Below is a small trained network, with its code and all its weights. Each question gives an input and a target symbol and asks what happens when units are switched off, that is, made to give their printed mean instead of their output.

import numpy as np


def w(rows, s, z=0):
    codes = np.array(rows[::2]) - 128.0
    scale = np.full(codes.shape[1], s)
    scale[-1] = z or s
    return codes * scale


def norm(h):
    return h / np.sqrt((h * h).mean(-1, keepdims=True) + 1e-5)


def f(y):
    return y / 2 * (1 + np.tanh(0.7978845608 * (y + 0.044715 * y**3)))


def softmax(a):
    e = np.exp(a - a.max(-1, keepdims=True))
    return e / e.sum(-1, keepdims=True)


def log_softmax(a):
    a = a - a.max(-1, keepdims=True)
    return a - np.log(np.exp(a).sum(-1, keepdims=True))


def net(x, mask):
    ids = ['ΓΔΘΣΦΨαβεημξπτω'.index(c) for c in x.split()]
    T = len(ids)
    res = E[ids] + P[:T]
    u = 0
    for l in range(2):
        q, k, v = (norm(res) @ M[l].T for M in (Q, K, V))
        z = softmax(np.where(np.tri(T) > 0, q @ k.T / 2**0.5, -1e9)) @ v
        res = res + np.where(mask[u], z, O[l][:, -1]) @ O[l][:, :-1]
        u += 1
        y = f(norm(res) @ A[l][:, :-1].T + A[l][:, -1])
        res = res + np.where(mask[u : u + 16], y, B[l][:, -1]) @ B[l][:, :-1]
        u += 16
    return log_softmax(norm(res)[-1] @ U[:, :-1].T + U[:, -1])


Q, K, V, O, A, B = {}, {}, {}, {}, {}, {}
E = w([
[191,142,235,158,158],'Γ',
[59,169,91,113,108],'Δ',
[132,136,121,138,67],'Θ',
[182,64,247,111,80],'Σ',
[50,77,90,76,180],'Φ',
[174,114,192,121,126],'Ψ',
[173,85,178,128,134],'α',
[123,157,127,190,149],'β',
[147,90,207,116,40],'ε',
[109,111,158,118,209],'η',
[148,126,119,158,158],'μ',
[184,120,175,206,154],'ξ',
[120,112,234,92,205],'π',
[153,41,165,143,21],'τ',
[102,119,200,85,139],'ω',
],0.012)
P = w([
[137,168,145,245,106],'0',
[181,131,107,84,176],'1',
[123,122,183,97,69],'2',
[103,81,117,241,140],'3',
[199,129,96,84,172],'4',
[116,126,197,86,76],'5',
[78,60,111,254,144],'6',
[202,134,91,88,172],'7',
[105,122,205,77,77],'8',
[98,27,145,253,227],'9',
],0.0068)
Q[0] = w([
[132,137,214,171,118],'L0H1',
[254,115,201,93,182],'L0H1',
],0.0078)
K[0] = w([
[227,224,253,246,43],'L0H1',
[186,204,240,29,177],'L0H1',
],0.0044)
V[0] = w([
[103,136,236,115,157],'L0H1',
[154,84,155,102,253],'L0H1',
],0.0027)
O[0] = w([
[1,66,72,123,74,246],'L0H1',
[231,132,104,140,108,158],'L0H1',
],0.0071,0.0014)
A[0] = w([
[213,212,124,104,127,5],'L0N1',
[157,103,100,92,167,28],'L0N2',
[147,153,9,121,89,64],'L0N3',
[108,153,13,182,123,96],'L0N4',
[184,145,29,89,113,163],'L0N5',
[139,96,187,70,175,72],'L0N6',
[159,143,130,188,208,114],'L0N7',
[49,118,139,1,201,92],'L0N8',
[85,100,146,226,196,164],'L0N9',
[135,7,105,179,108,81],'L0N10',
[116,207,125,184,115,63],'L0N11',
[127,113,157,48,156,149],'L0N12',
[201,147,174,35,88,73],'L0N13',
[101,191,184,211,65,196],'L0N14',
[25,112,117,105,156,110],'L0N15',
[146,20,197,100,40,204],'L0N16',
],0.0074,0.0017)
B[0] = w([
[68,147,195,115,115,123],'L0N1',
[98,121,118,173,92,124],'L0N2',
[240,105,96,155,197,133],'L0N3',
[164,127,108,240,149,155],'L0N4',
[94,66,127,178,188,135],'L0N5',
[144,114,59,167,123,168],'L0N6',
[161,180,161,111,28,152],'L0N7',
[187,187,82,129,155,206],'L0N8',
[167,103,178,105,123,213],'L0N9',
[65,174,157,128,253,180],'L0N10',
[103,35,158,111,142,137],'L0N11',
[139,156,36,163,84,165],'L0N12',
[80,193,174,142,131,166],'L0N13',
[82,91,11,71,107,199],'L0N14',
[194,162,168,93,145,186],'L0N15',
[184,188,110,177,162,254],'L0N16',
],0.0053,0.0059)
Q[1] = w([
[94,3,180,78,169],'L1H1',
[52,97,187,196,211],'L1H1',
],0.0077)
K[1] = w([
[63,48,65,254,166],'L1H1',
[61,103,177,128,162],'L1H1',
],0.008)
V[1] = w([
[38,148,124,228,21],'L1H1',
[57,128,39,252,193],'L1H1',
],0.003)
O[1] = w([
[130,198,108,254,146,140],'L1H1',
[129,183,51,172,169,245],'L1H1',
],0.0086,0.0012)
A[1] = w([
[132,149,57,81,189,145],'L1N1',
[64,54,124,155,108,94],'L1N2',
[10,99,201,213,93,132],'L1N3',
[135,56,93,143,147,112],'L1N4',
[46,131,143,152,166,141],'L1N5',
[208,144,222,158,131,112],'L1N6',
[14,110,96,91,40,4],'L1N7',
[2,153,86,165,107,140],'L1N8',
[104,44,116,193,66,156],'L1N9',
[161,23,130,157,176,123],'L1N10',
[131,82,110,146,188,173],'L1N11',
[125,179,170,37,143,119],'L1N12',
[152,121,60,36,135,102],'L1N13',
[67,139,146,150,104,67],'L1N14',
[196,213,64,157,104,159],'L1N15',
[108,139,203,117,44,58],'L1N16',
],0.0076,0.0029)
B[1] = w([
[95,141,176,126,87,206],'L1N1',
[115,141,174,62,226,124],'L1N2',
[73,103,115,29,134,188],'L1N3',
[139,90,136,95,112,136],'L1N4',
[189,55,116,132,137,158],'L1N5',
[81,95,66,104,185,241],'L1N6',
[165,157,186,194,223,148],'L1N7',
[188,94,192,115,153,177],'L1N8',
[137,254,151,54,142,152],'L1N9',
[206,109,106,88,73,177],'L1N10',
[222,122,166,117,104,194],'L1N11',
[136,194,82,183,96,167],'L1N12',
[37,114,171,156,121,167],'L1N13',
[132,116,121,87,157,118],'L1N14',
[136,53,166,114,109,253],'L1N15',
[110,66,140,150,94,143],'L1N16',
],0.0057,0.0045)
U = w([
[174,125,227,146,82,57],'Γ',
[122,211,63,96,206,63],'Δ',
[93,124,187,43,191,89],'Θ',
[131,172,141,161,154,5],'Σ',
[136,75,10,56,121,174],'Φ',
[81,128,58,202,195,137],'Ψ',
[85,138,85,56,133,239],'α',
[43,55,102,121,132,134],'β',
[117,97,108,223,94,138],'ε',
[142,80,158,64,61,165],'η',
[107,75,160,95,92,101],'μ',
[98,95,145,76,110,139],'ξ',
[225,171,171,21,116,3],'π',
[70,166,178,158,146,178],'τ',
[190,173,62,115,64,245],'ω',
],0.011,0.0038)

Each question gives the input, a string of symbols that net reads in full, and the target symbol t.
The units are the heads (2 rows each of Q, K, V and O) and the neurons (one row each of A and B). Each row of codes is followed by its name. A weight is (code - 128) times the scale printed after its matrix; where a second scale follows, it is the last column's (O, A, B and U).
mask holds one flag per unit, layer by layer, with each layer's heads first. A switched-off unit (its flag False) gives its mean, the last column of its rows in O or B, instead of its output. The means were averaged over made-up inputs and are rounded, as every weight is.
A unit's drop is (log p(t) with every unit on - log p(t) with that unit switched off) / (log p(t) with every unit on - log p(t) with every unit switched off).
most important unit: the unit with the biggest drop
top k neurons: the k neurons with the biggest drops, biggest first
k most important neurons of layer l: the k neurons of layer l with the biggest drops, biggest first
drop of u: that unit's drop, to one decimal
input Δ Φ Δ, target τ: top 3 neurons : (L1N7; L1N13; L0N16)
input Δ Γ Φ Δ β π τ, target Ψ: 3 most important neurons of layer 0 : (L0N10; L0N16; L0N8)
input τ Δ Φ ω η, target η: most important unit : L1N13
input τ ε Ψ ε Δ Γ, target β: top 4 neurons : (L1N6; L0N8; L0N14; L0N10)
input π Σ ω ω Δ Ψ, target ε: top 3 neurons : (L0N16; L0N13; L1N3)
input β Δ ξ Γ Φ Φ Σ η, target η: top 2 neurons : (L1N13; L0N16)
input ω α α α τ τ ω ε π, target Δ: top 3 neurons : (L1N6; L1N12; L0N14)
input Ψ Ψ ω Δ ω ε Θ Ψ, target Ψ: top 2 neurons : (L1N6; L0N13)
input ξ π Γ Δ Γ, target Γ: top 3 neurons : (L0N7; L0N10; L0N1)
input ε Γ Σ Γ τ ξ, target Φ: top 3 neurons : (L1N6; L0N14; L0N16)
input η ε Ψ Δ ε, target ε: top 2 neurons : (L0N16; L0N13)
input Δ ξ Φ Δ ω Γ Σ Δ Θ, target Γ: 2 most important neurons of layer 0 : (L0N16; L0N14)
input Δ ε ω ω ω Ψ Δ ω Θ, target Γ: top 3 neurons : (L1N7; L0N16; L1N8)
input η ω τ Ψ Δ α Σ Ψ, target Ψ: 3 most important neurons of layer 0 : (L0N13; L0N14; L0N1)
input α Δ Δ Σ Γ π, target Δ: top neuron : (L1N6)
input Σ Γ Γ, target β: top 2 neurons : (L1N6; L0N15)
input Δ β α ξ Σ η, target π: 2 most important neurons of layer 1 : (L1N15; L1N1)
input Δ α α ω ε, target ε: 4 most important neurons of layer 0 : (L0N16; L0N13; L0N8; L0N15)
input Φ Ψ Σ Δ β ω Φ Γ, target Γ: 4 most important neurons of layer 0 : (L0N7; L0N10; L0N1; L0N13)
input Γ α Δ β Φ ω, target ω: most important unit : L1N12
input β ω Ψ, target ε: 3 most important neurons of layer 0 : (L0N16; L0N13; L0N8)
input ω Δ π Γ π η, target π: drop of L0N15 : 1.0
input Δ ω α τ, target Ψ: drop of L1H1 : 1.8
input Δ ξ ξ, target Φ: drop of L1N8 : 0.1
